Below is a small trained network, with its code and all its weights. Each question gives an input and a class and asks what happens when units are switched off, that is, made to give their printed mean instead of their output.

import numpy as np


def w(rows, s, z=0):
    codes = np.array(rows[::2]) - 128.0
    scale = np.full(codes.shape[1], s)
    scale[-1] = z or s
    return codes * scale


def norm(h):
    return h / np.sqrt((h * h).mean(-1, keepdims=True) + 1e-5)


def f(y):
    return np.maximum(y, 0)


def log_softmax(a):
    a = a - a.max(-1, keepdims=True)
    return a - np.log(np.exp(a).sum(-1, keepdims=True))


def net(x, mask):
    res = np.array(x, float).reshape(1, 6) / 4 @ E
    u = 0
    for l in range(2):
        y = f(norm(res) @ A[l][:, :-1].T + A[l][:, -1])
        res = res + np.where(mask[u : u + 12], y, B[l][:, -1]) @ B[l][:, :-1]
        u += 12
    return log_softmax(norm(res)[-1] @ U[:, :-1].T + U[:, -1])


A, B = {}, {}
E = w([
[77,79,67,148,182],'x0',
[194,73,20,90,83],'x1',
[203,187,153,211,159],'x2',
[162,2,165,125,30],'x3',
[176,164,138,124,67],'x4',
[66,143,134,147,77],'x5',
],0.00059)
A[0] = w([
[103,137,172,74,136,143],'0.n0',
[235,203,164,140,183,253],'0.n1',
[125,130,119,126,143,42],'0.n2',
[152,125,82,74,217,132],'0.n3',
[148,120,5,103,100,85],'0.n4',
[71,75,105,139,177,131],'0.n5',
[105,151,169,58,143,180],'0.n6',
[95,100,107,101,95,12],'0.n7',
[151,201,129,129,61,86],'0.n8',
[78,87,104,123,185,158],'0.n9',
[138,182,76,206,169,188],'0.n10',
[160,128,72,125,186,201],'0.n11',
],0.0017,0.00052)
B[0] = w([
[137,158,84,175,121,169],'0.n0',
[74,96,79,148,71,252],'0.n1',
[141,138,129,125,119,129],'0.n2',
[114,204,107,191,159,184],'0.n3',
[72,196,183,183,185,191],'0.n4',
[179,127,140,163,64,175],'0.n5',
[158,169,102,192,105,181],'0.n6',
[74,128,107,109,106,151],'0.n7',
[219,143,152,138,119,170],'0.n8',
[180,139,134,177,80,179],'0.n9',
[4,179,66,128,211,207],'0.n10',
[114,184,134,174,134,189],'0.n11',
],0.0017,0.0013)
A[1] = w([
[69,215,221,129,44,241],'1.n0',
[142,66,127,47,101,9],'1.n1',
[136,170,49,72,246,212],'1.n2',
[211,83,134,56,141,254],'1.n3',
[246,36,135,207,201,172],'1.n4',
[179,46,167,12,159,160],'1.n5',
[68,185,214,188,181,230],'1.n6',
[74,193,227,177,194,194],'1.n7',
[74,189,218,159,184,185],'1.n8',
[90,133,242,160,108,221],'1.n9',
[170,57,110,189,169,98],'1.n10',
[100,6,120,124,160,112],'1.n11',
],0.0015,0.00047)
B[1] = w([
[186,167,102,92,155,244],'1.n0',
[88,109,123,149,149,157],'1.n1',
[95,196,73,229,195,207],'1.n2',
[123,147,161,188,138,172],'1.n3',
[149,219,175,65,131,186],'1.n4',
[89,154,127,231,182,166],'1.n5',
[99,123,25,166,185,247],'1.n6',
[61,139,5,195,212,240],'1.n7',
[94,149,35,176,188,225],'1.n8',
[135,165,74,129,172,206],'1.n9',
[152,164,172,82,113,159],'1.n10',
[128,103,183,170,110,173],'1.n11',
],0.0024,0.0014)
U = w([
[247,175,177,140,48,180],'0',
[73,121,125,14,97,53],'1',
[64,224,20,207,249,213],'2',
[52,2,139,146,55,157],'3',
[142,104,228,126,186,68],'4',
[113,137,154,10,150,8],'5',
[118,89,140,41,170,2],'6',
],0.0071,0.0064)

Each question gives the input, the list of numbers given to net, and the class t.
The units are the neurons (one row each of A and B). Each row of codes is followed by its name. A weight is (code - 128) times the scale printed after its matrix; where a second scale follows, it is the last column's (A, B and U).
mask holds one flag per neuron, layer by layer. A switched-off neuron (its flag False) gives its mean, the last column of its row in B, instead of its output. The means were averaged over made-up inputs and are rounded, as every weight is.
A unit's drop is (log p(t) with every unit on - log p(t) with that unit switched off) / (log p(t) with every unit on - log p(t) with every unit switched off).
The circuit of an input: a set's keep is (log p(t) with only the set's units on - log p(t) with every unit switched off) / (log p(t) with every unit on - log p(t) with every unit switched off). Starting from the 12 units with the biggest drops (on a tie, the unit counted first), units are removed one at a time, each time the one whose removal leaves the highest keep (on an exact tie, the one counted first), for as long as the keep stays at least 0.8.
circuit, biggest first: the units of the circuit, biggest drop first
k most important neurons: the k neurons with the biggest drops, biggest first
k most important neurons of layer l: the k neurons of layer l with the biggest drops, biggest first
drop of u: that unit's drop, to one decimal
input [2,5,0,8,-3,-6], class 0: circuit, biggest first : (1.n4 1.n7 1.n6)
input [-7,2,-6,1,-1,1], class 1: circuit, biggest first : (1.n7 1.n2)
input [-2,-2,-5,4,-2,1], class 3: most important neuron of layer 1 : (1.n7)
input [-5,-4,0,7,0,3], class 0: 2 most important neurons : (0.n10 0.n4)
input [7,-5,-1,6,5,-3], class 3: 3 most important neurons of layer 1 : (1.n0 1.n11 1.n2)
input [-3,3,-6,0,6,-4], class 0: 4 most important neurons : (1.n7 1.n6 1.n8 0.n10)
input [4,1,-3,-1,-6,6], class 3: 3 most important neurons : (0.n5 0.n10 1.n2)
input [-4,-3,-3,6,-7,1], class 3: 3 most important neurons : (0.n4 1.n7 1.n2)
input [-8,-4,-1,5,0,-1], class 0: 2 most important neurons : (0.n10 0.n4)
input [6,0,5,4,0,-1], class 0: 2 most important neurons of layer 0 : (0.n4 0.n3)
input [-7,-3,-8,-3,7,-8], class 0: drop of 0.n4 : 0.1
input [4,2,2,5,-8,-3], class 4: drop of 0.n10 : -0.1
input [3,-7,-3,8,3,-8], class 4: drop of 0.n8 : 0.0
input [3,4,-1,1,0,6], class 3: most important neuron : (1.n7)
